Below are the code and all the weights of a small trained network. Each question names an input and a class and asks about switching units off, where a switched-off unit gives its printed mean instead of its output.

import numpy as np


def w(rows, s, z=0):
    codes = np.array(rows[::2]) - 128.0
    scale = np.full(codes.shape[1], s)
    scale[-1] = z or s
    return codes * scale


def f(y):
    return y / 2 * (1 + np.tanh(0.7978845608 * (y + 0.044715 * y**3)))


def log_softmax(a):
    a = a - a.max(-1, keepdims=True)
    return a - np.log(np.exp(a).sum(-1, keepdims=True))


def net(x, mask):
    res = np.array(x, float).reshape(1, 8) / 4 @ E
    y = f(res @ A[0][:, :-1].T + A[0][:, -1])
    res = res + np.where(mask, y, B[0][:, -1]) @ B[0][:, :-1]
    return log_softmax(res[-1] @ U[:, :-1].T + U[:, -1])


A, B = {}, {}
E = w([
[149,124,167,116,107,120,141,129,119],'x0',
[79,107,75,79,142,145,113,108,156],'x1',
[246,182,60,103,68,142,154,73,129],'x2',
[148,123,148,120,99,109,163,147,125],'x3',
[202,44,110,171,107,173,65,193,232],'x4',
[134,125,141,154,129,119,141,128,114],'x5',
[70,149,124,84,100,204,1,64,135],'x6',
[109,123,107,136,139,125,138,124,137],'x7',
],0.0071)
A[0] = w([
[78,230,123,100,154,153,173,123,31,16],'n1',
[177,80,110,219,94,174,83,169,254,116],'n2',
[216,206,71,166,86,101,98,12,184,2],'n3',
[10,88,226,147,170,86,64,213,140,46],'n4',
[63,118,103,36,104,214,84,83,153,121],'n5',
[102,178,165,159,81,190,25,50,113,131],'n6',
],0.0063,0.0028)
B[0] = w([
[93,167,196,87,180,119,119,137,136,192],'n1',
[70,165,148,76,168,121,145,172,148,254],'n2',
[136,100,110,94,112,105,75,90,113,190],'n3',
[174,89,97,119,151,122,61,76,88,232],'n4',
[95,132,116,254,150,183,151,103,123,214],'n5',
[82,129,157,173,121,142,126,185,70,208],'n6',
],0.012,0.0057)
U = w([
[74,194,171,63,180,165,168,199,193,123],'0',
[108,91,100,201,76,86,156,139,146,245],'1',
[156,89,87,167,97,161,174,169,75,216],'2',
[196,81,140,215,141,197,195,88,166,187],'3',
[132,96,115,235,95,170,212,214,93,86],'4',
[248,32,40,95,125,109,32,2,107,2],'5',
],0.0049,0.0034)

Each question gives the input, the list of numbers given to net, and the class t.
The units are the neurons (one row each of A and B). Each row of codes is followed by its name. A weight is (code - 128) times the scale printed after its matrix; where a second scale follows, it is the last column's (A, B and U).
mask holds one flag per neuron, in row order. A switched-off neuron (its flag False) gives its mean, the last column of its row in B, instead of its output. The means were averaged over made-up inputs and are rounded, as every weight is.
A unit's drop is (log p(t) with every unit on - log p(t) with that unit switched off) / (log p(t) with every unit on - log p(t) with every unit switched off).
The circuit of an input: a set's keep is (log p(t) with only the set's units on - log p(t) with every unit switched off) / (log p(t) with every unit on - log p(t) with every unit switched off). Starting from all 6 units, units are removed one at a time, each time the one whose removal leaves the highest keep (on an exact tie, the one counted first), for as long as the keep stays at least 0.8.
units of the circuit, in order: the units of the circuit, biggest drop first
unit that matters most: the unit with the biggest drop
k most important neurons: the k neurons with the biggest drops, biggest first
drop when u is switched off: that unit's drop, to one decimal
input [1,-4,8,-6,-3,2,0,-5], class 5: unit that matters most	n3
input [-1,7,-2,4,0,2,8,1], class 4: units of the circuit, in order	(n5; n6)
input [-6,8,1,5,1,-5,5,3], class 3: 2 most important neurons	(n5; n2)
input [2,-2,-4,6,7,-3,2,1], class 0: 3 most important neurons	(n2; n5; n3)
input [-1,6,-7,-6,1,-4,1,-5], class 5: 2 most important neurons	(n4; n2)
input [3,-3,-5,-3,7,7,-7,-4], class 0: 2 most important neurons	(n2; n5)
input [2,3,8,-7,-6,-3,8,-5], class 4: 2 most important neurons	(n6; n5)
input [-6,-2,-4,-7,8,-3,-6,-1], class 0: 2 most important neurons	(n2; n5)
input [5,0,-5,1,3,-4,3,4], class 5: 2 most important neurons	(n4; n1)
input [1,-5,7,-4,8,8,1,-5], class 0: 2 most important neurons	(n2; n4)
input [7,-6,8,-1,-6,-6,-1,4], class 5: 2 most important neurons	(n3; n2)
input [5,-8,7,2,-8,4,-4,3], class 0: 2 most important neurons	(n1; n4)
input [4,1,6,0,-1,4,6,0], class 4: 2 most important neurons	(n6; n4)
input [-8,8,0,-6,-5,3,8,-5], class 3: unit that matters most	n5
input [-8,6,-4,1,3,4,8,-4], class 4: 2 most important neurons	(n5; n6)
input [2,-6,-8,-7,5,7,5,1], class 5: drop when n5 is switched off	0.1
input [-6,-6,-4,4,7,-4,2,3], class 0: drop when n5 is switched off	0.1
input [6,2,6,-8,8,1,-8,-2], class 0: drop when n1 is switched off	-0.1
